Here is a tiny trained network, its code and every weight. The questions are about switching its units off for an input and a class, where a switched-off unit gives its printed mean instead of its output.

import numpy as np


def w(rows, s, z=0):
    codes = np.array(rows[::2]) - 128.0
    scale = np.full(codes.shape[1], s)
    scale[-1] = z or s
    return codes * scale


def norm(h):
    return h / np.sqrt((h * h).mean(-1, keepdims=True) + 1e-5)


def f(y):
    return np.maximum(y, 0)


def log_softmax(a):
    a = a - a.max(-1, keepdims=True)
    return a - np.log(np.exp(a).sum(-1, keepdims=True))


def net(x, mask):
    res = np.array(x, float).reshape(1, 4) / 4 @ E
    u = 0
    for l in range(3):
        y = f(norm(res) @ A[l][:, :-1].T + A[l][:, -1])
        res = res + np.where(mask[u : u + 10], y, B[l][:, -1]) @ B[l][:, :-1]
        u += 10
    return log_softmax(norm(res)[-1] @ U[:, :-1].T + U[:, -1])


A, B = {}, {}
E = w([
[193,118,188,74,150,255,140,191,173],'x0',
[152,206,87,50,94,75,104,156,88],'x1',
[54,118,86,168,40,168,155,161,78],'x2',
[219,162,103,178,108,207,156,40,129],'x3',
],0.0086)
A[0] = w([
[160,121,106,100,123,127,54,45,198,83],'L0N0',
[131,196,154,141,91,148,108,145,226,88],'L0N1',
[136,51,115,124,53,167,121,110,55,253],'L0N2',
[195,118,149,140,190,146,112,176,42,168],'L0N3',
[101,188,199,118,136,100,107,125,166,43],'L0N4',
[150,173,195,123,109,182,184,209,179,172],'L0N5',
[195,167,116,77,115,161,78,201,63,124],'L0N6',
[59,67,173,166,131,172,138,94,205,59],'L0N7',
[94,164,1,143,128,62,117,70,180,93],'L0N8',
[60,95,117,108,105,95,16,91,175,51],'L0N9',
],0.0083,0.0022)
B[0] = w([
[91,167,126,112,163,111,55,123,144,199],'L0N0',
[124,90,157,190,96,124,133,127,145,169],'L0N1',
[126,167,156,135,136,89,47,110,160,219],'L0N2',
[134,129,152,143,85,116,78,77,156,191],'L0N3',
[119,169,59,115,207,125,108,125,145,162],'L0N4',
[72,159,168,164,133,84,128,105,78,255],'L0N5',
[148,103,123,98,88,129,188,100,129,225],'L0N6',
[146,108,67,1,122,133,150,99,121,228],'L0N7',
[154,59,192,166,80,151,165,66,118,247],'L0N8',
[141,157,160,133,167,143,191,168,132,191],'L0N9',
],0.009,0.0057)
A[1] = w([
[60,133,85,142,20,142,184,151,115,204],'L1N0',
[203,226,62,254,166,243,192,114,179,52],'L1N1',
[187,157,128,141,211,70,158,170,148,252],'L1N2',
[72,13,86,234,219,250,87,150,252,65],'L1N3',
[236,101,204,120,83,212,123,21,85,230],'L1N4',
[56,126,18,175,24,241,67,195,118,25],'L1N5',
[81,155,255,126,114,136,144,101,83,131],'L1N6',
[166,201,236,135,102,249,125,181,144,111],'L1N7',
[116,129,219,71,104,185,143,228,194,177],'L1N8',
[183,125,209,71,134,227,117,159,52,72],'L1N9',
],0.0064,0.0023)
B[1] = w([
[130,157,193,77,163,194,104,126,169,179],'L1N0',
[193,119,58,180,109,103,117,235,91,157],'L1N1',
[155,106,145,157,104,255,130,148,104,161],'L1N2',
[139,170,134,56,11,149,153,124,141,158],'L1N3',
[44,161,118,126,101,89,112,195,143,247],'L1N4',
[125,194,146,121,216,183,86,32,96,146],'L1N5',
[190,71,85,145,103,89,59,139,189,190],'L1N6',
[102,87,150,198,164,69,146,44,104,168],'L1N7',
[97,92,118,213,141,102,147,140,69,170],'L1N8',
[121,126,136,81,92,80,179,56,73,158],'L1N9',
],0.0088,0.011)
A[2] = w([
[148,155,159,127,176,198,90,77,109,27],'L2N0',
[204,217,40,203,119,135,137,81,127,244],'L2N1',
[74,127,205,163,142,140,115,92,67,167],'L2N2',
[84,174,148,149,81,174,80,96,159,193],'L2N3',
[130,95,180,142,120,117,184,41,87,119],'L2N4',
[224,169,145,91,199,108,127,84,230,47],'L2N5',
[106,109,135,150,162,133,183,184,103,253],'L2N6',
[138,153,81,1,82,121,226,76,137,123],'L2N7',
[180,152,43,105,70,103,146,143,109,204],'L2N8',
[178,149,179,110,108,162,175,153,85,78],'L2N9',
],0.009,0.0011)
B[2] = w([
[160,106,107,140,206,187,48,128,83,164],'L2N0',
[86,53,207,126,208,110,133,221,95,204],'L2N1',
[186,178,122,190,153,178,116,104,98,239],'L2N2',
[175,143,86,59,234,132,155,160,147,254],'L2N3',
[133,149,126,146,2,100,156,78,82,218],'L2N4',
[106,211,128,138,168,230,77,72,127,190],'L2N5',
[179,114,60,184,132,65,120,245,148,159],'L2N6',
[76,40,43,49,87,228,189,85,190,201],'L2N7',
[140,54,142,84,118,187,216,179,122,176],'L2N8',
[172,97,84,182,71,132,145,83,157,141],'L2N9',
],0.0086,0.0073)
U = w([
[130,131,155,184,65,74,114,82,90,172],'0',
[125,187,143,117,193,181,63,120,108,156],'1',
[113,91,98,79,88,162,166,131,154,252],'2',
[125,97,134,152,151,90,125,249,115,151],'3',
[146,123,83,124,109,113,68,154,210,16],'4',
],0.015,0.0015)

Each question gives the input, the list of numbers given to net, and the class t.
The units are the neurons (one row each of A and B). Each row of codes is followed by its name. A weight is (code - 128) times the scale printed after its matrix; where a second scale follows, it is the last column's (A, B and U).
mask holds one flag per neuron, layer by layer. A switched-off neuron (its flag False) gives its mean, the last column of its row in B, instead of its output. The means were averaged over made-up inputs and are rounded, as every weight is.
A unit's drop is (log p(t) with every unit on - log p(t) with that unit switched off) / (log p(t) with every unit on - log p(t) with every unit switched off).
The circuit of an input: a set's keep is (log p(t) with only the set's units on - log p(t) with every unit switched off) / (log p(t) with every unit on - log p(t) with every unit switched off). Starting from the 12 units with the biggest drops (on a tie, the unit counted first), units are removed one at a time, each time the one whose removal leaves the highest keep (on an exact tie, the one counted first), for as long as the keep stays at least 0.8.
units of the circuit, in order: the units of the circuit, biggest drop first
top k neurons: the k neurons with the biggest drops, biggest first
top k neurons in layer l: the k neurons of layer l with the biggest drops, biggest first
input [4,2,4,6], class 3: units of the circuit, in order : (L1N1, L2N1)
input [7,5,-1,6], class 0: top 4 neurons : (L1N7, L1N9, L0N7, L0N5)
input [7,-3,-7,1], class 0: units of the circuit, in order : (L1N7, L1N9, L2N4)
input [-1,-6,0,-5], class 2: units of the circuit, in order : (L0N7)
input [3,-3,-1,2], class 4: units of the circuit, in order : (L0N5, L1N4, L1N6)
input [-5,-7,-7,-5], class 1: top 2 neurons in layer 1 : (L1N4, L1N9)
input [8,8,6,6], class 0: units of the circuit, in order : (L1N7, L0N5)
input [-2,7,8,-8], class 1: units of the circuit, in order : (L1N0, L1N5, L1N4)
input [1,7,1,-6], class 2: top 2 neurons in layer 1 : (L1N4, L1N1)
input [-3,-3,2,0], class 4: top 4 neurons in layer 1 : (L1N9, L1N4, L1N3, L1N7)
input [0,8,8,5], class 1: top 4 neurons : (L1N5, L1N0, L0N7, L0N2)
input [-7,8,4,4], class 2: top 3 neurons in layer 1 : (L1N7, L1N8, L1N0)
input [-1,3,0,-3], class 4: top 3 neurons : (L0N7, L0N9, L1N7)
input [4,5,6,-2], class 1: units of the circuit, in order : (L1N5)
input [5,8,-7,-4], class 2: top 4 neurons : (L0N6, L0N2, L2N7, L1N0)
input [4,-4,3,0], class 0: top 2 neurons : (L0N5, L1N9)
input [-5,-6,1,-4], class 2: top 2 neurons : (L0N5, L0N7)
input [-4,-7,-3,-7], class 2: top 2 neurons : (L0N7, L0N5)
input [-5,-7,-5,4], class 2: top 3 neurons : (L0N5, L0N7, L1N3)
input [4,2,2,0], class 0: units of the circuit, in order : (L1N7)
input [6,-6,8,-8], class 1: top 2 neurons in layer 0 : (L0N8, L0N9)
input [-4,6,-3,4], class 2: top 3 neurons : (L0N5, L1N7, L1N8)
input [8,-6,7,-4], class 0: top 2 neurons in layer 1 : (L1N8, L1N9)
